Here is a tiny trained network, its code and every weight. The questions are about switching its units off for an input and a class, where a switched-off unit gives its printed mean instead of its output.

import numpy as np


def w(rows, s, z=0):
    codes = np.array(rows[::2]) - 128.0
    scale = np.full(codes.shape[1], s)
    scale[-1] = z or s
    return codes * scale


def f(y):
    return y / 2 * (1 + np.tanh(0.7978845608 * (y + 0.044715 * y**3)))


def log_softmax(a):
    a = a - a.max(-1, keepdims=True)
    return a - np.log(np.exp(a).sum(-1, keepdims=True))


def net(x, mask):
    res = np.array(x, float).reshape(1, 3) / 4 @ E
    y = f(res @ A[0][:, :-1].T + A[0][:, -1])
    res = res + np.where(mask, y, B[0][:, -1]) @ B[0][:, :-1]
    return log_softmax(res[-1] @ U[:, :-1].T + U[:, -1])


A, B = {}, {}
E = w([
[154,171,28,111,163],'x0',
[60,198,110,105,79],'x1',
[247,121,172,90,46],'x2',
],0.011)
A[0] = w([
[68,143,48,155,224,253],'N1',
[209,181,91,43,40,188],'N2',
[188,139,146,78,73,212],'N3',
[61,180,181,172,39,237],'N4',
[165,92,14,143,241,236],'N5',
[145,92,118,158,208,133],'N6',
[160,33,255,157,104,158],'N7',
[175,53,109,175,153,227],'N8',
[116,182,133,59,94,192],'N9',
[190,21,223,186,77,248],'N10',
[182,109,117,58,4,222],'N11',
],0.0098,0.0041)
B[0] = w([
[74,145,100,190,153,251],'N1',
[246,149,141,105,161,238],'N2',
[177,104,171,130,116,210],'N3',
[80,161,147,63,170,196],'N4',
[153,108,169,212,161,241],'N5',
[66,106,85,157,93,164],'N6',
[36,62,201,133,103,219],'N7',
[109,85,145,154,110,187],'N8',
[153,152,98,62,186,171],'N9',
[103,39,180,74,76,242],'N10',
[190,103,166,111,153,236],'N11',
],0.011,0.012)
U = w([
[231,124,175,95,126,162],'0',
[58,30,169,109,31,162],'1',
[8,219,94,64,141,132],'2',
[157,173,13,91,89,95],'3',
[134,78,45,103,61,16],'4',
[125,149,108,127,25,3],'5',
[87,107,91,254,118,201],'6',
],0.0091,0.0034)

Each question gives the input, the list of numbers given to net, and the class t.
The units are the neurons (one row each of A and B). Each row of codes is followed by its name. A weight is (code - 128) times the scale printed after its matrix; where a second scale follows, it is the last column's (A, B and U).
mask holds one flag per neuron, in row order. A switched-off neuron (its flag False) gives its mean, the last column of its row in B, instead of its output. The means were averaged over made-up inputs and are rounded, as every weight is.
A unit's drop is (log p(t) with every unit on - log p(t) with that unit switched off) / (log p(t) with every unit on - log p(t) with every unit switched off).
The circuit of an input: a set's keep is (log p(t) with only the set's units on - log p(t) with every unit switched off) / (log p(t) with every unit on - log p(t) with every unit switched off). Starting from all 11 units, units are removed one at a time, each time the one whose removal leaves the highest keep (on an exact tie, the one counted first), for as long as the keep stays at least 0.8.
circuit, biggest first: the units of the circuit, biggest drop first
unit that matters most: the unit with the biggest drop
top k neurons: the k neurons with the biggest drops, biggest first
drop of u: that unit's drop, to one decimal
input [-3,7,1], class 2: unit that matters most => N4
input [1,8,1], class 3: circuit, biggest first => N7, N10
input [6,5,0], class 3: top 2 neurons => N7, N10
input [8,8,1], class 3: top 2 neurons => N10, N7
input [-1,-3,7], class 1: top 2 neurons => N7, N10
input [8,8,-6], class 6: top 2 neurons => N5, N1
input [0,-2,-1], class 6: top 2 neurons => N10, N7
input [-1,-6,7], class 1: top 2 neurons => N7, N10
input [0,-6,6], class 1: drop of N10 => 0.3
input [-4,-5,7], class 1: drop of N7 => 0.1
input [1,2,0], class 2: drop of N5 => 0.2
